Here is a tiny trained network, its code and every weight. The questions are about switching its units off for an input and a target symbol, where a switched-off unit gives its printed mean instead of its output.

import numpy as np


def w(rows, s, z=0):
    codes = np.array(rows[::2]) - 128.0
    scale = np.full(codes.shape[1], s)
    scale[-1] = z or s
    return codes * scale


def norm(h):
    return h / np.sqrt((h * h).mean(-1, keepdims=True) + 1e-5)


def f(y):
    return np.maximum(y, 0)


def softmax(a):
    e = np.exp(a - a.max(-1, keepdims=True))
    return e / e.sum(-1, keepdims=True)


def log_softmax(a):
    a = a - a.max(-1, keepdims=True)
    return a - np.log(np.exp(a).sum(-1, keepdims=True))


def net(x, mask):
    ids = ['βδεζσψω'.index(c) for c in x.split()]
    T = len(ids)
    res = E[ids] + P[:T]
    r = norm(res)
    for j in range(3):
        rows = slice(4 * j, 4 * j + 4)
        q, k, v = (r @ M[0][rows].T for M in (Q, K, V))
        z = softmax(np.where(np.tri(T) > 0, q @ k.T / 4**0.5, -1e9)) @ v
        o = O[0][rows]
        res = res + np.where(mask[j], z, o[:, -1]) @ o[:, :-1]
    y = f(norm(res) @ A[0][:, :-1].T + A[0][:, -1])
    res = res + np.where(mask[3:7], y, B[0][:, -1]) @ B[0][:, :-1]
    return log_softmax(norm(res)[-1] @ U[:, :-1].T + U[:, -1])


Q, K, V, O, A, B = {}, {}, {}, {}, {}, {}
E = w([
[174,52,128,143],'β',
[4,158,179,146],'δ',
[140,37,191,113],'ε',
[76,116,136,184],'ζ',
[43,135,167,166],'σ',
[230,137,71,140],'ψ',
[163,201,135,82],'ω',
],0.014)
P = w([
[150,98,124,158],'0',
[173,71,240,250],'1',
[147,144,130,120],'2',
[123,121,100,159],'3',
[125,149,181,123],'4',
[122,156,130,103],'5',
[122,113,92,144],'6',
[127,162,189,129],'7',
[117,164,131,91],'8',
[116,109,87,131],'9',
[125,173,209,152],'10',
[114,158,131,88],'11',
[106,99,71,115],'12',
[130,175,204,132],'13',
],0.021)
Q[0] = w([
[94,119,132,158],'h1',
[83,144,68,112],'h1',
[118,114,123,156],'h1',
[36,99,3,202],'h1',
[109,149,175,171],'h2',
[160,120,151,135],'h2',
[99,69,44,32],'h2',
[144,182,211,159],'h2',
[130,148,115,156],'h3',
[83,117,20,168],'h3',
[145,157,199,89],'h3',
[158,88,144,143],'h3',
],0.026)
K[0] = w([
[148,108,110,128],'h1',
[157,193,70,100],'h1',
[144,122,131,150],'h1',
[228,251,56,175],'h1',
[113,96,73,129],'h2',
[116,103,126,83],'h2',
[165,166,232,197],'h2',
[76,114,80,95],'h2',
[126,130,111,172],'h3',
[86,200,169,159],'h3',
[147,92,87,108],'h3',
[148,100,162,121],'h3',
],0.027)
V[0] = w([
[107,109,159,157],'h1',
[157,143,98,86],'h1',
[189,199,104,147],'h1',
[161,135,153,138],'h1',
[165,79,98,122],'h2',
[62,141,7,130],'h2',
[147,107,75,234],'h2',
[79,17,181,151],'h2',
[152,135,152,141],'h3',
[51,143,125,121],'h3',
[99,108,86,158],'h3',
[118,95,54,54],'h3',
],0.018)
O[0] = w([
[179,103,151,107,148],'h1',
[73,159,100,141,116],'h1',
[5,133,166,166,135],'h1',
[106,92,144,91,178],'h1',
[101,212,79,144,174],'h2',
[16,23,200,214,22],'h2',
[123,228,110,226,255],'h2',
[32,234,137,35,142],'h2',
[98,120,146,122,160],'h3',
[162,132,76,193,30],'h3',
[202,91,98,105,131],'h3',
[194,222,107,112,82],'h3',
],0.015,0.0088)
A[0] = w([
[78,117,35,80,217],'n1',
[125,102,2,105,163],'n2',
[99,130,10,166,1],'n3',
[142,80,100,54,1],'n4',
],0.035,0.0064)
B[0] = w([
[149,41,135,165,248],'n1',
[82,107,154,185,216],'n2',
[123,3,105,137,215],'n3',
[118,169,209,154,169],'n4',
],0.043,0.013)
U = w([
[86,88,211,60,8],'β',
[114,147,52,31,255],'δ',
[42,196,72,140,165],'ε',
[62,139,189,114,23],'ζ',
[151,176,142,254,3],'σ',
[124,17,80,99,224],'ψ',
[11,181,162,170,38],'ω',
],0.0091,0.004)

Each question gives the input, a string of symbols that net reads in full, and the target symbol t.
The units are the heads (4 rows each of Q, K, V and O) and the neurons (one row each of A and B). Each row of codes is followed by its name. A weight is (code - 128) times the scale printed after its matrix; where a second scale follows, it is the last column's (O, A, B and U).
mask holds one flag per unit, heads first, then neurons. A switched-off unit (its flag False) gives its mean, the last column of its rows in O or B, instead of its output. The means were averaged over made-up inputs and are rounded, as every weight is.
A unit's drop is (log p(t) with every unit on - log p(t) with that unit switched off) / (log p(t) with every unit on - log p(t) with every unit switched off).
The circuit of an input: a set's keep is (log p(t) with only the set's units on - log p(t) with every unit switched off) / (log p(t) with every unit on - log p(t) with every unit switched off). Starting from all 7 units, units are removed one at a time, each time the one whose removal leaves the highest keep (on an exact tie, the one counted first), for as long as the keep stays at least 0.8.
units of the circuit, in order: the units of the circuit, biggest drop first
k most important neurons: the k neurons with the biggest drops, biggest first
which heads matter: for each layer, one digit per head in row order, 1 if its drop is at least 0.15 and else 0, layers parted by /
input ψ ψ ε ψ σ ψ ε ε ψ ε ω, target δ: which heads matter -> 100
input δ ω ε ε σ, target δ: units of the circuit, in order -> (h1 n2 h2)
input ω ε ψ σ ψ ψ ω ψ δ, target ω: 2 most important neurons -> (n3 n1)
input β ψ ε β δ ζ β ψ δ ψ ψ δ ε ψ, target δ: which heads matter -> 111
input ψ ε ω ε ε ψ ζ ε, target ω: which heads matter -> 010
input ψ ε δ ω ε ψ, target β: which heads matter -> 010
input ψ ω ζ ε ω, target δ: which heads matter -> 110
input ω δ ε, target β: units of the circuit, in order -> (h2 n4 n1 n3)
input ε ψ ω ψ ψ ω ε ζ, target δ: which heads matter -> 100
input ε ε ζ ε ε ω δ ζ, target β: which heads matter -> 110
input β ω ε β ω, target ε: which heads matter -> 010
input δ β ψ σ ψ ε ω ψ ψ δ ε, target β: which heads matter -> 110
input ψ δ δ β σ, target ε: which heads matter -> 010
input ω ω ζ σ ε β ψ ψ ψ ζ ψ, target ω: units of the circuit, in order -> (h2 n1)
input ω ζ ψ ψ ω ω ε ε ε ψ β, target σ: which heads matter -> 010
input ψ ε ψ ε δ ε ζ ε ε ω ε ζ ε δ, target δ: 3 most important neurons -> (n2 n4 n3)
input ω ε δ δ ψ β, target δ: which heads matter -> 001
input ψ ψ δ δ ψ, target β: which heads matter -> 110
input ψ ψ δ ψ σ, target σ: 3 most important neurons -> (n3 n1 n2)
input ψ ζ σ, target ω: most important neuron -> (n1)
input δ ψ ε ζ ω ω ε ω ζ ψ ζ, target σ: 2 most important neurons -> (n3 n1)
input σ ψ σ ω ζ ψ ψ ε ω ε ε, target δ: 2 most important neurons -> (n2 n4)
input ψ ω ε ε ζ σ ψ δ, target σ: 2 most important neurons -> (n3 n1)
input ψ ψ δ ψ δ, target σ: 3 most important neurons -> (n3 n1 n2)
input ζ β σ, target ε: 2 most important neurons -> (n1 n3)
input ψ δ ε ε ψ ψ ζ ψ σ δ δ, target β: most important neuron -> (n2)
